The symbols move the nodes like this.
nj: se>pr, ku>sc, fi>lg, ra>nb, vo>sd, bu>mr
tc: se>nq, ku>rr, fi>jb, ra>lh, vo>lp, bu>cc
ms: se>lc, ku>dd, fi>gg, ra>pp, vo>mf, bu>ht
jz: se>ml, ku>sn, fi>md, ra>tm, vo>hp, bu>hz
zj: se>pn, ku>tj, fi>nt, ra>dn, vo>cr, bu>zf
hz: se>zd, ku>bd, fi>tq, ra>ml, vo>qj, bu>cl
sn: se>qj, ku>gn, fi>dm, ra>hp, vo>gm, bu>bd
dh: se>q349, ku>jq, fi>mm, ra>qb, vo>lt, bu>zs
gn: se>tm, ku>dr, fi>ds, ra>gm, vo>tn, bu>jz
jb: se>sg, ku>rp, fi>lh, ra>gs, vo>tc, bu>lq
ns: se>hd, ku>mb, fi>dl, ra>tj, vo>cj, bu>nt
dl: se>zn, ku>bz, fi>tj, ra>fl, vo>ns, bu>dn
sc: se>jg, ku>gh, fi>zp, ra>sd, vo>mq, bu>dt
bs: se>mm, ku>sq, fi>fs, ra>zc, vo>mz, bu>lt
pf: se>cr, ku>rl, fi>mb, ra>bz, vo>rf, bu>tj
hq: se>dt, ku>sg, fi>mq, ra>sc, vo>gh, bu>lg
qs: se>bp, ku>zl, fi>zd, ra>qm, vo>cl, bu>rh
zs: se>q856, ku>pj, fi>q613, ra>q349, vo>ls, bu>q177
zn: se>mh, ku>nt, fi>fb, ra>zf, vo>hd, bu>nf
gq: se>fs, ku>ct, fi>qq, ra>gd, vo>qr, bu>mz
fd: se>bg, ku>zn, fi>pn, ra>zq, vo>zf, bu>cg
nf: se>zb, ku>fd, fi>lm, ra>mh, vo>zq, bu>ld
rc: se>sl, ku>nl, fi>tt, ra>bq, vo>nr, bu>sj
gd: se>th, ku>qr, fi>sm, ra>sq, vo>qq, bu>fs
nm: se>rc, ku>hj, fi>qg, ra>sz, vo>zz, bu>lb
q856: se>rq, ku>q91, fi>q656, ra>q819, vo>q750, bu>zm
ml: se>jr, ku>qj, fi>gf, ra>zl, vo>tq, bu>zd
hp: se>tq, ku>gm, fi>jz, ra>md, vo>dm, bu>qj
zc: se>pj, ku>mz, fi>th, ra>jq, vo>fs, bu>mm
cm: se>jz, ku>hn, fi>tn, ra>gn, vo>dr, bu>dm
rh: se>zz, ku>jr, fi>cq, ra>bp, vo>dq, bu>hj
lq: se>zp, ku>tg, fi>nq, ra>sg, vo>cc, bu>mq
fl: se>zf, ku>ns, fi>cr, ra>zj, vo>tj, bu>zn
jr: se>jn, ku>qs, fi>hc, ra>dq, vo>qm, bu>lz
zg: se>dm, ku>gj, fi>dr, ra>cm, vo>hn, bu>gm
mb: se>zj, ku>hs, fi>bz, ra>cj, vo>pf, bu>fl
nb: se>ms, ku>sd, fi>dt, ra>cp, vo>lg, bu>pr
nt: se>zq, ku>fl, fi>dn, ra>hd, vo>zj, bu>fd
q819: se>qc, ku>q750, fi>fm, ra>dz, vo>q656, bu>rq
cg: se>dr, ku>nf, fi>pq, ra>bg, vo>mh, bu>hn
jc: se>gs, ku>bf, fi>sl, ra>rr, vo>sj, bu>jb
sl: se>tg, ku>ll, fi>rr, ra>rp, vo>jc, bu>lh
gr: se>lg, ku>lq, fi>gh, ra>hq, vo>sg, bu>sd
rm: se>qr, ku>pp, fi>ht, ra>mg, vo>hl, bu>ct
ld: se>gn, ku>cg, fi>gj, ra>zb, vo>bg, bu>cm
rt: se>mb, ku>dz, fi>rq, ra>dc, vo>zm, bu>rf
tq: se>qm, ku>fz, fi>ml, ra>gf, vo>hz, bu>qs
lb: se>sj, ku>pm, fi>nr, ra>rc, vo>nl, bu>bf
q750: se>rt, ku>q799, fi>q856, ra>q656, vo>q177, bu>tb
bz: se>nt, ku>rf, fi>cj, ra>ns, vo>mb, bu>cr
q349: se>q819, ku>ls, fi>q149, ra>q799, vo>q613, bu>q856
sd: se>dd, ku>mq, fi>nj, ra>lg, vo>zp, bu>jg
ll: se>jb, ku>bq, fi>sj, ra>jc, vo>bf, bu>lp
gs: se>gh, ku>tc, fi>tg, ra>dj, vo>lh, bu>sg
qr: se>bs, ku>fj, fi>gq, ra>qq, vo>pg, bu>bh
sz: se>bq, ku>zz, fi>pm, ra>ft, vo>qg, bu>rc
lp: se>lq, ku>sl, fi>tc, ra>jb, vo>rp, bu>dj
qc: se>ns, ku>rt, fi>rl, ra>hs, vo>dc, bu>bz
zd: se>lz, ku>cd, fi>qm, ra>jr, vo>qs, bu>cq
rf: se>fl, ku>qc, fi>pf, ra>mb, vo>hs, bu>dl
bp: se>qg, ku>dq, fi>lz, ra>zr, vo>cq, bu>zz
dt: se>gg, ku>nj, fi>cp, ra>jg, vo>nb, bu>mf
rr: se>dj, ku>sj, fi>rp, ra>lp, vo>sl, bu>gs
dn: se>nf, ku>cr, fi>hd, ra>zn, vo>nt, bu>pn
sg: se>nj, ku>cc, fi>gr, ra>gh, vo>nq, bu>zp
dm: se>hz, ku>ds, fi>hp, ra>jz, vo>sn, bu>fz
jg: se>bn, ku>nb, fi>mr, ra>dd, vo>cp, bu>gg
cj: se>dn, ku>pf, fi>ns, ra>dl, vo>bz, bu>zj
pn: se>ld, ku>fb, fi>zq, ra>nf, vo>fd, bu>pq
zl: se>dq, ku>tq, fi>cd, ra>cl, vo>gf, bu>jr
sj: se>lh, ku>fq, fi>jc, ra>sl, vo>ll, bu>tc
mh: se>zg, ku>zq, fi>cg, ra>pq, vo>lm, bu>zb
bq: se>rp, ku>nr, fi>fq, ra>bf, vo>tt, bu>sl
hc: se>hj, ku>zd, fi>dq, ra>rh, vo>jr, bu>zr
dz: se>hs, ku>q656, fi>tb, ra>zm, vo>fm, bu>qc
bb: se>sm, ku>ht, fi>fj, ra>ct, vo>lc, bu>qq
hs: se>tj, ku>dc, fi>rf, ra>pf, vo>rl, bu>ns
lg: se>mf, ku>zp, fi>nb, ra>dt, vo>nj, bu>dd
nq: se>sd, ku>dj, fi>sg, ra>gr, vo>lq, bu>sc
hd: se>lm, ku>zj, fi>zn, ra>fb, vo>dn, bu>zq
qg: se>tt, ku>pc, fi>sz, ra>pm, vo>nm, bu>nr
jn: se>ft, ku>bp, fi>hj, ra>pc, vo>zr, bu>sz
qb: se>q799, ku>lt, fi>pj, ra>hg, vo>mm, bu>q349
rp: se>cc, ku>jc, fi>lp, ra>tc, vo>rr, bu>tg
zm: se>pf, ku>fm, fi>rt, ra>rq, vo>tb, bu>hs
pj: se>q91, ku>dh, fi>hg, ra>ls, vo>qb, bu>q149
ht: se>gq, ku>bn, fi>mg, ra>lc, vo>rm, bu>pg
dc: se>cj, ku>zm, fi>qc, ra>rl, vo>rq, bu>mb
gh: se>nb, ku>nq, fi>hq, ra>mq, vo>gr, bu>nj
pq: se>cm, ku>lm, fi>bg, ra>ld, vo>cg, bu>zg
gj: se>ds, ku>pq, fi>zb, ra>hn, vo>ld, bu>tn
lt: se>q613, ku>th, fi>dh, ra>mm, vo>tp, bu>ls
zf: se>pq, ku>hd, fi>fd, ra>pn, vo>fb, bu>mh
tt: se>rr, ku>lb, fi>bq, ra>fq, vo>rc, bu>jc
tg: se>hq, ku>jb, fi>dj, ra>cc, vo>gs, bu>gr
lc: se>gd, ku>rm, fi>bb, ra>fj, vo>mg, bu>gq
zq: se>gj, ku>zf, fi>nf, ra>lm, vo>pn, bu>bg
dj: se>mq, ku>lh, fi>cc, ra>lq, vo>tg, bu>gh
lm: se>hn, ku>pn, fi>mh, ra>cg, vo>nf, bu>gj
tp: se>zs, ku>zc, fi>lt, ra>dh, vo>jq, bu>hg
mm: se>q149, ku>tp, fi>qb, ra>pj, vo>dh, bu>q613
md: se>gf, ku>dm, fi>tm, ra>bd, vo>jz, bu>tq
lh: se>gr, ku>lp, fi>gs, ra>tg, vo>jb, bu>nq
pr: se>ht, ku>jg, fi>mf, ra>ms, vo>dd, bu>hl
lz: se>sz, ku>rh, fi>zr, ra>jn, vo>bp, bu>nm
ds: se>bd, ku>cm, fi>gm, ra>sn, vo>gn, bu>md
q656: se>dc, ku>q177, fi>q819, ra>fm, vo>q856, bu>rt
tj: se>fb, ku>cj, fi>fl, ra>cr, vo>dl, bu>hd
th: se>hg, ku>bs, fi>jq, ra>tp, vo>zc, bu>qb
fb: se>cg, ku>dn, fi>zf, ra>fd, vo>zn, bu>lm
gg: se>bb, ku>pr, fi>pp, ra>bn, vo>ms, bu>mg
bg: se>tn, ku>mh, fi>ld, ra>gj, vo>pq, bu>dr
hn: se>sn, ku>ld, fi>zg, ra>dr, vo>zb, bu>ds
hj: se>nl, ku>lz, fi>pc, ra>zz, vo>jn, bu>pm
fq: se>lp, ku>rc, fi>bf, ra>ll, vo>bq, bu>rr
gm: se>fz, ku>tn, fi>sn, ra>dm, vo>ds, bu>tm
zb: se>gm, ku>bg, fi>hn, ra>zg, vo>gj, bu>gn
mr: se>hl, ku>dt, fi>dd, ra>pr, vo>jg, bu>pp
nl: se>ll, ku>sz, fi>lb, ra>nr, vo>ft, bu>fq
ft: se>bf, ku>qg, fi>nl, ra>lb, vo>pm, bu>bq
q149: se>fm, ku>zs, fi>q799, ra>q91, vo>q349, bu>q656
zr: se>pm, ku>cq, fi>jn, ra>hj, vo>lz, bu>qg
dr: se>hp, ku>zb, fi>cm, ra>tn, vo>zg, bu>sn
q177: se>zm, ku>q149, fi>q750, ra>q856, vo>q91, bu>dz
fz: se>cl, ku>md, fi>qj, ra>hz, vo>bd, bu>zl
sm: se>jq, ku>gq, fi>sq, ra>bh, vo>gd, bu>zc
rq: se>bz, ku>tb, fi>dc, ra>qc, vo>rt, bu>pf
dq: se>pc, ku>qm, fi>rh, ra>cq, vo>hc, bu>jn
cl: se>cq, ku>gf, fi>qs, ra>zd, vo>cd, bu>dq
q613: se>q656, ku>hg, fi>q349, ra>q149, vo>zs, bu>q750
fs: se>qb, ku>bh, fi>zc, ra>th, vo>bs, bu>dh
mz: se>dh, ku>sm, fi>bs, ra>fs, vo>bh, bu>tp
q91: se>tb, ku>q349, fi>q177, ra>q750, vo>q799, bu>fm
mf: se>mg, ku>mr, fi>ms, ra>gg, vo>pr, bu>rm
jq: se>ls, ku>fs, fi>tp, ra>lt, vo>th, bu>pj
q799: se>dz, ku>q613, fi>q91, ra>q177, vo>q149, bu>q819
cq: se>nm, ku>hc, fi>bp, ra>lz, vo>rh, bu>pc
mq: se>cp, ku>gr, fi>sc, ra>zp, vo>hq, bu>nb
fj: se>sq, ku>mg, fi>ct, ra>pg, vo>bb, bu>gd
hl: se>pg, ku>gg, fi>rm, ra>ht, vo>bn, bu>fj
tm: se>zl, ku>hp, fi>bd, ra>fz, vo>md, bu>ml
dd: se>rm, ku>cp, fi>pr, ra>mf, vo>mr, bu>bn
fm: se>rl, ku>q856, fi>dz, ra>tb, vo>q819, bu>dc
zz: se>nr, ku>jn, fi>nm, ra>qg, vo>pc, bu>nl
nr: se>jc, ku>ft, fi>rc, ra>tt, vo>lb, bu>ll
cr: se>fd, ku>dl, fi>zj, ra>nt, vo>fl, bu>fb
bh: se>lt, ku>gd, fi>mz, ra>bs, vo>sq, bu>jq
cd: se>rh, ku>ml, fi>cl, ra>qs, vo>zl, bu>hc
cp: se>pp, ku>lg, fi>jg, ra>mr, vo>dt, bu>ms
bf: se>tc, ku>tt, fi>ll, ra>sj, vo>fq, bu>rp
hg: se>q177, ku>mm, fi>ls, ra>zs, vo>pj, bu>q799
mg: se>qq, ku>hl, fi>lc, ra>bb, vo>ht, bu>qr
pg: se>mz, ku>bb, fi>qr, ra>gq, vo>ct, bu>sq
zp: se>mr, ku>hq, fi>sd, ra>nj, vo>sc, bu>cp
pm: se>fq, ku>nm, fi>ft, ra>nl, vo>sz, bu>tt
qj: se>qs, ku>tm, fi>hz, ra>tq, vo>fz, bu>cd
ls: se>q750, ku>qb, fi>zs, ra>q613, vo>hg, bu>q91
bd: se>cd, ku>jz, fi>fz, ra>qj, vo>tm, bu>gf
gf: se>hc, ku>hz, fi>zl, ra>cd, vo>ml, bu>qm
ct: se>bh, ku>lc, fi>pg, ra>qr, vo>fj, bu>sm
qq: se>zc, ku>pg, fi>gd, ra>sm, vo>gq, bu>bs
rl: se>dl, ku>rq, fi>hs, ra>rf, vo>qc, bu>cj
pc: se>lb, ku>zr, fi>zz, ra>nm, vo>hj, bu>ft
tn: se>md, ku>zg, fi>gn, ra>ds, vo>cm, bu>hp
bn: se>ct, ku>ms, fi>hl, ra>rm, vo>pp, bu>bb
tb: se>rf, ku>q819, fi>zm, ra>rt, vo>dz, bu>rl
qm: se>zr, ku>cl, fi>jr, ra>hc, vo>zd, bu>bp
pp: se>fj, ku>mf, fi>bn, ra>hl, vo>gg, bu>lc
cc: se>sc, ku>gs, fi>lq, ra>nq, vo>dj, bu>hq
sq: se>tp, ku>qq, fi>bh, ra>mz, vo>sm, bu>th

The rows follow the links: the fewer symbols apart two nodes are, the more alike their rows tend to be.

Each row is also shifted at random along 8 hidden directions that mean nothing.

Some nodes, each with a row of numbers:
jg
[  13   23    5   -2   52  -44   -5  -17  -30   -3  -29   19   -7   52   27  -10   -6  -33   45   24    2   -9   -8  -15   18  -13  -34   34   -1  -36   15  -14   29   -6  -51   15    3  -28   -8   20   -5]
zr
[  27  -62  -15   14  -76   -2   18   36   29   -6   26  -15   62  -54    9   17   15   49   -7  -52   -6  -74  -11  -66  -45  -13   57  -21    1   18   18  -10  -43   50   21   47  -11   -2   21  -19   -6]
hn
[ -29   53  -32 -115   -5   25  -22  -16   19  -27   28   38   17  -11   48   49  -35  -30   -8  -26  -28  -44   26   15  -29   -7   67  -54   31   -2   10  -33   14   17   32  -13   -5   21   -4  -27   40]
q856
[  31    7  -35  -86   10    6  -32   -5  -32   48   -9  -26  -15   13  -57  -34   16   26    8   20   32   20   21   58  -14   39  -15  -46   -2   33   17   37   15  -35  -21   -2  -29  -14  -10   30    3]
bs
[ -87  -10    5   34   16  -12   -9   41  -40  -25  -33  -19   24   23  -32   31  -13  -62   -2   19   17   -3   40  -51   22   33  -54   21  -56  -26  -17    4  -66   -5   32    5   11   32  -26   18   16]
sc
[  31  -59  -19   25  -49  -28   35   94  -48  -24  -44  -37   19  -43   -9  -29   19   41  -22   14  -19  -38   -3   -2  -38    4   -3  -13  -41   40  -11  -10  -42   -3    7   77   -1  -31   40   17  -80]
cc
[ 103  -34   16  -43   -4   -9   18  -25   19   20  -17   22   -9  -36   58   29  -17  -16    2   -1   31   -8  -50    6    5  -39  -22   55   10  -38   16  -29   -9   20    5   20  -38   -9   28  -29  -36]
fz
[  11   17    1   57   -1   13   16   40   34  -11   47  -25   37   13  -10  -41   35   27   -9  -45  -33   25   32   -2  -67   23   36  -52    0   13   19  -10    8   38  -26   -4   58   -9  -29    1   12]
cl
[ -65    0   -9  -49   -8    7   -9   29   56   -6   49    0   53  -12   27   -3   32   21    8  -68    5  -11   28  -31  -94   24   44  -48   -8  -23   58  -56  -10   70   -6    8   21   -3  -26  -15   -6]
pq
[ -57   38   -6   68    6   18  -32   16  -25  -33   41   -3   19   15  -38  -19    7    7   -7   19  -56    0   25   12   28   27   39  -52  -18   47  -56   -4   -7  -27    2    7    4   22   -5   25  -15]
nq
[  25  -36  -10  -27    0   -4   39    0    3  -14  -24   29    9   -9   72   38  -34  -45    3  -10    6  -25  -42   -5  -31  -39  -17   59   12  -42   14  -36  -12   18   27   22  -11    0   23  -30   -2]
bf
[ 102  -46  -23  -30  -28   -9   -6  -13   21  -38   -2   -7    5   -7   45    9  -15  -15   55  -45   29  -32  -34  -49  -38  -22   18   39    9  -20    4  -30    9   29   38  -20   -5  -39   22  -29   -2]
bb
[  31   34   16  -54    6  -45   -7  -25   13   32  -45  -45   29   17    9   33  -14  -29  -10  -17   67    9    3  -25   22    8  -46    1  -16  -80   46   16  -10   40  -40    5  -33  -15   -2  -12  -16]
zb
[  33   16    9   10  -62   16   -6  -14   -8  -42   17   -5  -27  -69   -2   28  -15   24  -16   17  -44  -22   10   10   65  -34   61  -17   16   68  -67   13  -12  -18   41   -9  -28    3   25  -29  -23]
jr
[ -48  -20   33   14   -4   -4  -79   47   40   34   53  -26   36  -57  -42  -11   32   18  -18  -24   36  -26    5  -39   18   58   46  -62  -72   -3  -39  -37  -74   38  -11   55  -24   26   19   10  -85]
rt
[ -30   22   -9    9   36   18  -43   10  -34    7   -5   -2  -41   29  -76  -38   12    8  -12   38    6   36   19   41   28   55  -18  -38  -24   30  -37   28   13  -66    9  -29   13   23    4   51    5]
gh
[-163   -3    8   29   63  -17  -29   20    1   16  -14  -14    9   43   16  -23  -18  -56   -4    3   24    8  -44   12   -4   28  -31   23  -39  -65  -30  -39   -2    8  -29   33    1   -9   37   14  -64]
q91
[  35    9   -2   -4  -19   -2   38  -58  -23   13  -16   16   14   15  -14   31   -8    5   13    8   22    1   -9    1   41  -29  -32   21   40    4   41   54   -1  -35   -4  -18  -30   15  -20   10   74]
zm
[  94   40   23  -55  -76  -21   46 -110   37    5  -17   -4   21  -39   -5   30   41   93    0  -28   72   43  -25    2   52  -28  -29  -20   46  -15  105   43   24   -6  -16  -50  -83  -13   -4  -12   -5]
nl
[  71  -29   -9  -13   -9  -13  -17  -15   29   12   22  -18   21  -10   13  -26    5    8   50  -49   42  -21  -43  -21  -25  -10   26    0   11   -8    5  -12    8   24  -20    7  -14  -46   24  -10  -11]
zg
[  44   58   22  -38   20   19  -68  -70   18    8   42   13  -23  -15   13   39  -37  -46   16   11    1    0    0   22   85  -16   44   -7   14    0  -62   -6    7   -3    1  -22  -44   13    0  -30   -2]
bz
[  68   32  -25   23   55   29  -52   -8  -15   14   40    4   39   95  -58  -10   18   -9  -15   16  -10   31   43    0  -17   79  -27  -33  -29  -19   18   -6   -4  -12   -7  -20   -9   58  -53   40   16]
ds
[  24   24  -21   28   -8   21  -20   -9   19  -20   40  -29   12   27    7    1  -20  -10    0  -22  -49   -4   28  -10  -17   -5   48  -15   21   16  -32    3   25   28    5  -27   20   -9  -18  -26   25]
gs
[ -10  -66  -16   -4  -19    0   25   64    8   -4  -33   -4  -44  -23   28  -34    7   39  -35    5  -27  -11  -23   15  -67   -7    3   24   -6   16  -10  -21   25   14   22   20   32  -25   49  -10  -55]
pj
[-121  -16  -17   27  -35   -9   55  -82    0    8  -30  -23  -16   61   22    6    9   49   30    7  -11   36    3  -27  -11  -53  -54   91   66   -3   70   52   75   24  -22  -63  -20  -46  -49  -34   39]
sj
[  -9  -37   17   92   -4  -12   42   18   20  -37  -11   24  -46    2   19  -54   20   44    8  -10  -25    5  -44  -26  -19  -28   -1   37   15    6   -6   -4   56  -15    7  -22   67  -28   40   12   -3]
pc
[  40  -43   -7  -20    6    4  -51   -7   20   44   41  -15    0  -20    5  -20  -10  -10   38  -20   25  -30  -29   -7   -9   -2   43    7   -2   11  -41  -12  -10   25  -14   25  -22  -28   16  -15  -17]
tg
[  69  -54   12   48  -28  -20   33   15   20   20  -20  -29  -20  -13   12  -51   40   82  -20    1   -7   23  -35    0  -36  -17  -21   36    3    5   26   -4   37   28  -35   17   -1  -45   26   -7  -84]
bp
[ -15  -45  -12  -45    1   11  -47   35   29   52   42  -13  -23  -33   -3  -49   22   41   10  -12   -4  -21    1   13  -56   12   54  -22   -6   37  -16  -23   13   35  -25   32    3  -28    6  -10  -45]
zn
[  82   -3   -9   54  -44   36    8  -52  -23  -20   31  -27   11  -14  -10   21   -7    7    7   19  -33   39    1   35   38  -25    0   32   25   56  -39   19  -19  -14   26  -25  -61    0  -28  -29  -18]
tm
[  13   69   36   48   89    3  -90    6   46   57   81  -30   48   48  -54  -45   23  -42    0  -30   30   47   19   12   12   85   20  -83  -52  -49  -21  -25  -18   29  -82   14   14   27  -28   33  -23]
hc
[ -56    2   31   71   56   19    2  -39   42   10   62   64  -18   34   39  -13    5  -27   50  -10  -29   15  -16  -22   -5  -41   17   59   38  -15    1  -27   36   17  -26  -29   45    8  -41   -9   62]
q819
[  -7   -1  -38  -41  -15   13  -11  -11  -40  -17  -17  -12   15   12  -34   26  -27  -29   13    3   24  -12   10    6   13   20  -12  -13   -2   14  -13   31  -23  -40   48  -23  -23   14   -2    9   48]
sn
[  62   35   -1   51  -13    9   25   37   30   -5   37   -3   34    5  -17  -27   32   52  -43  -30  -54   -1   36    1  -41   16   48  -75   17   21   29   10   20   17  -33   10   55   12  -16   12   28]
pf
[  27   24   -4  -85   58   51  -50  -43  -15   28    6   47 -106    8  -13   -1  -25  -30   -5   63  -10   53   11   96   31    9  -13   19   18   32  -49    3   45  -61   36  -61   -7   30   -8    1   20]
fs
[ -53  -17   17    7   -8   -7   24   17  -32   -6  -47  -12  -42  -15  -13    5    6    1    1   41    1   25   27   -3   22  -13  -47   46  -11   20    0   25  -12  -16   16  -16   10   -6  -22    0    2]
zl
[ 139   36   45    8   80   19  -45   -2   20   22   79   67   28   -5   -1   12    7  -79   47  -11   19    9   16   -4   22   19   21  -20  -24  -24  -13  -48  -60    3  -21   16   18   54  -53   19   50]
rq
[ -29   21  -23  -31    4   14  -52  -29  -14  -12   -5  -26    3   28  -45   15  -12  -18    4    4   34   19   12    2   26   48  -17  -18  -23   -8  -20   13   -8  -26   39  -48  -35   17    0   11    3]
dr
[ -16   33  -29  -43   31   33  -80  -11   -6  -11   39  -11  -32   20    4    9  -50  -67   16   13  -41  -16   30   25   10   10   56  -10    6   27  -91  -16   18    1   29  -26    3    1   -6  -27   14]
bd
[  -6   12   -9   -2  -15   22   33   34   41   -4   31  -17  -11  -17   16  -45   27   42  -14  -40  -44   32   31   38  -85   -9   47  -43   31   35   24   -4   45   33  -16  -17   65  -32  -16  -16   13]
lt
[ -61  -26  -16   10   16    6   21   37  -49    4  -31   14  -35   32  -24  -13   11   11   -1   50  -36    4   46   -2  -24    2  -37   35    2   36   15   27    7  -23    9   -6   37    7  -43   24   44]
zs
[   5  -20  -29  -23   -6    1   25    7  -33   49  -21   -7  -24   31  -39  -42   36   73   -6   35  -19   19   33   31  -38    4  -28   -1   26   53   55   51   42  -18  -42    7    6  -20  -37   27   23]
nm
[  59  -15   29  -28    1  -15  -29  -26   50   72   37   -3    5  -49   -1  -31   19   38   18  -31   58  -10  -53   10   19   -5   34  -28    7   -9    5   -3    3   18  -59   37  -38  -26   32    2  -42]
zq
[ -29   10  -35    2  -53   33   20    5  -29  -69   21    4   44  -29   10   48  -21  -13  -13   -6  -48  -26   19   11   -2  -11   41  -23    8   47  -28  -12  -45  -17   67    1  -25   28   -3  -15   14]
ld
[  23   34  -39  -39   -8   17  -41  -26   -6  -19   39  -20   10   24    7   -8   -1   11   31   -3  -40    1   36   15  -28    5   48  -27   22   38  -10  -15   32   18   -6  -19  -24  -24  -33  -16   -9]
bq
[  27   13   16  -71   69  -10  -23  -10   37   24   14   67  -34   -3   35  -28   -1  -32   40  -25   47   -6  -49   23  -17    1   16  -17    8  -42   14  -40   35  -14  -22   -4   28   -6   32   19   21]
gj
[  13   22  -31   10  -61   -1  -42  -33    6  -39   34  -71   56    6   -7   20   -1   26   13  -28  -21  -15   29  -40    6   12   47  -27    0   20  -19   -6   -6   43   10  -16  -60  -23  -15  -35  -49]
hs
[  12   25   -8   29  -28   10   24  -60   11  -30    3   -1   29   43  -15   21   19   41  -14  -13    4   33    7  -29    9   12  -29    1   20  -18   54   19   23   -7   17  -62  -24   25  -24    1   24]
jz
[ -16   13  -26    6    4   20  -66   22   25   -3   45  -75   30   21  -16  -10  -18  -39    0  -40   -9    6   36   -5  -38   44   47  -38  -23   -2  -56  -17  -10   50    9  -13   10  -16  -13  -27  -20]
dl
[  78   24  -12  -80   19   48  -15  -16    0   21   21   48    5   -5   -6   45   -6  -14  -45   21   -3    8   23   50   -4   27   -3  -32    4    2   14  -15  -20  -25   38   -7  -29   71  -17    5   25]
gg
[  39   23   33   85   23  -64   -6   28  -20   28  -40  -35   10   44  -50  -54   39   49  -20   33    3    2    9  -35   42   30  -41  -24  -39  -19   20   31   20   -1  -94   43   13  -19    7   51  -58]
pp
[ -32   15   -5  -79  -14  -39   32  -23    4   -4  -72    2  -32    3   61   31  -29   -5   -5    3   10  -24   -8   -9    0  -46  -21   33   30  -39   45    9   50   23  -11   -6    0  -35   20  -32    7]

Where do the symbols, taken in turn from left to right, take each start?
Answers are names.
[  97  -36   -6   28    1  -25   14   26  -60  -23  -30   -7   -1   -3   15   -7  -10  -27   42   30  -11  -21  -14   -6    7  -23  -23   49  -18   20  -31  -12  -30  -15    0   41  -12  -32    3    6  -33]
ku vo vo bu bu fi bu vo -> pp
[ -27  -20  -28  -72   -9   -5   -3   41  -38  -15  -39  -11   26    9   -7   41   -5  -30   10    4   20  -23   56  -37  -43   27  -33    8  -34  -12   39   -8  -49   16   39   11   -5   16  -41    0   21]
ra se ra ra se -> fm
[  49  -15   12   28   22  -20   51   19  -33  -23  -24   55   28   -2   42   24  -19  -49   11   10   -6  -30  -34  -10    8  -31  -24   37   -5  -25   11  -25  -39  -21    2   48   10   18   14   14   18]
fi vo vo fi fi vo -> mq
[  10  -59  -28  107   12    8  -33   48    1    7   56  -29   41   53  -30  -56   20   15   35  -21  -43  -31   14  -62  -61   26   35    6  -14   28  -26  -11   -4   37  -25   29   40  -14  -31   15    5]
ra vo fi bu vo se -> tt
[ -22   12  -17   -3  -41   -9   14  -48   -7   -3  -14  -36   46   20  -35   16    6   30    2  -21   44   11   -8  -17   22   11  -27  -21   13  -10   46   43   -3  -12   -1  -24  -44   -1   -5    9   20]
ra ra vo ra ra -> rq
[  65   31    0   30   38  -48   29   -8  -31  -40  -21   51   90   71   38   41   -9  -59   40  -10    6  -53   -3  -83    4   -7  -37   14  -13  -77   68  -28  -29    5  -32   38    5   23  -26   35   53]
se bu ra ku ra fi -> fj
[-133    5   28   16   40   16  -18   22   45    8   52   51    1  -11   20   -9   13  -14    2  -23   -8   -6   -1  -13  -23    8   37  -19   -9  -20   -5  -43   -8   20   -7    7   46   29   -7    5   17]
se ra bu bu vo -> rc
[  21  -16    6   53   16  -15   -9   -6   24  -17   22    6   24   16    6  -27    2  -15   40  -42   28  -19  -49  -42   -4    2   14    2   -6  -32   -9  -16    5    2   -9   -1   22  -15   24   15   13]
fi vo se ra bu vo -> gs
[ -73  -13    9   61   26   20  -37   32   25   -3   54  -24  -25    8  -11  -56   23    1   29  -12  -31   36   21    0  -39   17   33    8  -16   27  -47  -24   13   26   -9  -19   47  -23  -27   -8  -19]
fi se fi se -> qg
[ -49   26  -30  -14    0    3   12  -56  -10   -2  -10  -17    6   59  -22  -13    7   16   24  -10   21   36    0   11  -10   10  -32    0   31   -5   43   36   46  -22   -9  -57   -8  -16  -24   11   46]
fi fi bu se ra -> fl
[ -52    3   -1  -33    4  -38   34   48  -28  -17  -48   28   -7  -16   27  -14    7   13   -9   17  -10  -33   -9   10  -21   -9  -10  -16  -13   -6   29  -22    3  -13  -19   52   20  -18   34   26  -30]
ra vo fi fi se bu -> bb
[  38   15   -4   53  -16   -1   30   19  -40  -19  -12   15   28   11  -72   -9   29   38  -25   12    2    3   12   -3   30   34  -20  -54  -12   29   19   47  -25  -67   12   -3   17   43   -2   60   48]
fi vo bu ku ku -> dz
[  39  -65  -19   87  -32   -7   64   46    6  -45  -22    0   17   21   30  -14   12   37  -18  -18  -44  -26  -20  -55  -67  -19  -13   48    3   -8   25  -14   18   26   27    8   44  -12   17   -9   -8]
se vo fi fi -> gh
[  -5    9   -2  -64   38  -29   -8   48  -43    6  -55   30  -60   -6   14  -14  -17  -21   -7   52  -15  -36   10   28    7   -6   -8   -3  -13    7  -20   -3   19  -29  -15   37   28  -15   30   24  -14]
se ku se se vo -> sq
[ -76   31   -9  -31   28  -49   11    0   -8  -23  -43   22   31   52   44   21  -16  -35   10   -8   10  -44   -2  -49   -9    0  -25    4   -8  -72   54  -23   17   18  -27   21   10   -6    7   12    9]
bu bu fi fi ku bu fi bu -> bs
[  87  -56   -1   55   18   17  -57   -8   -1   30   53  -15   -7    1  -14  -22  -15  -32   58    4   -1  -27  -19  -25   18  -12   34   46   -6   28  -77   -2  -23   12   -5   17  -13  -17   -8  -10    1]
se ra ra ku vo ku fi -> sz
